Below are the code and all the weights of a small trained network. Each question names an input and a target symbol and asks about switching units off, where a switched-off unit gives its printed mean instead of its output.

import numpy as np


def w(rows, s, z=0):
    codes = np.array(rows[::2]) - 128.0
    scale = np.full(codes.shape[1], s)
    scale[-1] = z or s
    return codes * scale


def norm(h):
    return h / np.sqrt((h * h).mean(-1, keepdims=True) + 1e-5)


def f(y):
    return y / 2 * (1 + np.tanh(0.7978845608 * (y + 0.044715 * y**3)))


def softmax(a):
    e = np.exp(a - a.max(-1, keepdims=True))
    return e / e.sum(-1, keepdims=True)


def log_softmax(a):
    a = a - a.max(-1, keepdims=True)
    return a - np.log(np.exp(a).sum(-1, keepdims=True))


def net(x, mask):
    ids = ['αβγδελμξπστψ'.index(c) for c in x.split()]
    T = len(ids)
    res = E[ids] + P[:T]
    r = norm(res)
    for j in range(2):
        rows = slice(4 * j, 4 * j + 4)
        q, k, v = (r @ M[0][rows].T for M in (Q, K, V))
        z = softmax(np.where(np.tri(T) > 0, q @ k.T / 4**0.5, -1e9)) @ v
        o = O[0][rows]
        res = res + np.where(mask[j], z, o[:, -1]) @ o[:, :-1]
    y = f(norm(res) @ A[0][:, :-1].T + A[0][:, -1])
    res = res + np.where(mask[2:10], y, B[0][:, -1]) @ B[0][:, :-1]
    return log_softmax(norm(res)[-1] @ U[:, :-1].T + U[:, -1])


Q, K, V, O, A, B = {}, {}, {}, {}, {}, {}
E = w([
[99,177,134,136,116],'α',
[78,134,145,149,107],'β',
[135,175,103,168,177],'γ',
[134,51,127,99,166],'δ',
[126,173,138,173,96],'ε',
[112,135,108,214,144],'λ',
[133,167,175,106,76],'μ',
[116,133,78,86,101],'ξ',
[191,154,124,131,151],'π',
[165,249,108,155,142],'σ',
[152,100,168,76,115],'τ',
[83,70,120,148,128],'ψ',
],0.021)
P = w([
[151,111,127,106,92],'0',
[65,173,80,8,161],'1',
[149,111,126,115,95],'2',
[95,123,125,61,153],'3',
[147,109,124,126,97],'4',
[107,125,139,91,174],'5',
[145,110,123,135,99],'6',
[111,126,152,108,201],'7',
[143,111,122,147,100],'8',
[113,122,156,113,212],'9',
],0.015)
Q[0] = w([
[67,60,71,173,166],'H1',
[155,106,44,124,134],'H1',
[246,66,142,63,152],'H1',
[90,33,204,94,68],'H1',
[175,44,112,69,77],'H2',
[192,214,167,73,147],'H2',
[176,55,126,104,187],'H2',
[66,135,168,128,148],'H2',
],0.014)
K[0] = w([
[23,48,56,143,179],'H1',
[133,115,62,137,164],'H1',
[190,97,137,45,166],'H1',
[101,44,169,106,107],'H1',
[119,81,143,49,76],'H2',
[201,238,163,56,156],'H2',
[204,58,97,75,183],'H2',
[9,120,131,115,182],'H2',
],0.015)
V[0] = w([
[117,147,170,148,98],'H1',
[191,80,126,165,137],'H1',
[131,115,216,156,76],'H1',
[134,138,124,118,72],'H1',
[162,59,98,121,139],'H2',
[127,114,131,125,84],'H2',
[132,139,172,119,247],'H2',
[121,129,172,88,154],'H2',
],0.012)
O[0] = w([
[145,45,28,118,126,189],'H1',
[174,125,208,121,134,23],'H1',
[29,2,116,126,133,173],'H1',
[86,57,167,249,134,185],'H1',
[144,159,201,176,141,2],'H2',
[137,166,152,102,116,110],'H2',
[63,52,27,89,85,141],'H2',
[109,64,162,98,138,141],'H2',
],0.0069,0.0018)
A[0] = w([
[129,132,164,185,68,173],'N1',
[61,144,138,184,158,253],'N2',
[93,139,74,33,205,35],'N3',
[171,215,146,147,252,100],'N4',
[102,202,124,138,87,65],'N5',
[147,103,185,40,209,124],'N6',
[116,180,123,109,94,146],'N7',
[62,85,65,93,124,129],'N8',
],0.013,0.0052)
B[0] = w([
[149,187,83,109,104,194],'N1',
[83,122,111,110,159,243],'N2',
[60,165,118,98,74,238],'N3',
[78,11,126,128,121,220],'N4',
[125,138,171,121,149,146],'N5',
[97,179,71,167,155,211],'N6',
[146,125,141,103,173,155],'N7',
[159,206,119,102,148,254],'N8',
],0.011,0.0073)
U = w([
[129,233,89,31,140,179],'α',
[5,91,143,103,164,106],'β',
[82,9,113,75,209,32],'γ',
[140,153,171,154,217,129],'δ',
[179,207,101,175,44,65],'ε',
[117,97,103,215,102,70],'λ',
[133,108,126,114,9,131],'μ',
[192,179,185,90,113,242],'ξ',
[197,87,132,127,100,254],'π',
[226,138,45,116,154,44],'σ',
[83,79,226,134,121,166],'τ',
[79,204,213,180,97,25],'ψ',
],0.013,0.0043)

Each question gives the input, a string of symbols that net reads in full, and the target symbol t.
The units are the heads (4 rows each of Q, K, V and O) and the neurons (one row each of A and B). Each row of codes is followed by its name. A weight is (code - 128) times the scale printed after its matrix; where a second scale follows, it is the last column's (O, A, B and U).
mask holds one flag per unit, heads first, then neurons. A switched-off unit (its flag False) gives its mean, the last column of its rows in O or B, instead of its output. The means were averaged over made-up inputs and are rounded, as every weight is.
A unit's drop is (log p(t) with every unit on - log p(t) with that unit switched off) / (log p(t) with every unit on - log p(t) with every unit switched off).
k most important neurons: the k neurons with the biggest drops, biggest first
heads that matter: for each layer, one digit per head in row order, 1 if its drop is at least 0.15 and else 0, layers parted by /
drop when u is switched off: that unit's drop, to one decimal
input α ξ λ ψ, target α: heads that matter -> 10
input π γ δ δ β τ λ ψ β π, target β: heads that matter -> 01
input μ λ ε σ π λ π δ, target α: heads that matter -> 11
input ε ξ δ γ β ξ μ, target μ: 4 most important neurons -> (N1, N6, N4, N8)
input δ π γ δ α ε π γ, target β: heads that matter -> 11
input α α α λ σ λ σ σ, target γ: heads that matter -> 00
input ε τ α β μ, target μ: heads that matter -> 11
input τ α τ α π γ α α π π, target γ: heads that matter -> 10
input δ π γ α μ τ δ μ, target β: heads that matter -> 10
input σ λ β σ, target β: 3 most important neurons -> (N4, N8, N1)
input ε λ λ ε σ ξ α ξ π π, target β: heads that matter -> 11
input γ μ β γ, target β: heads that matter -> 10
input δ π δ β, target α: heads that matter -> 00
input δ μ μ ψ α λ, target α: most important neuron -> (N8)
input α σ σ, target σ: most important neuron -> (N3)
input ε β λ ε λ π λ λ, target γ: 2 most important neurons -> (N4, N3)
input α σ ξ μ β δ β β, target γ: drop when H1 is switched off -> 1.1
input μ α σ ε β μ μ γ α σ, target β: drop when H2 is switched off -> 0.2
input π ε τ, target τ: drop when N2 is switched off -> 0.2
input λ δ μ λ γ μ, target β: most important neuron -> (N1)
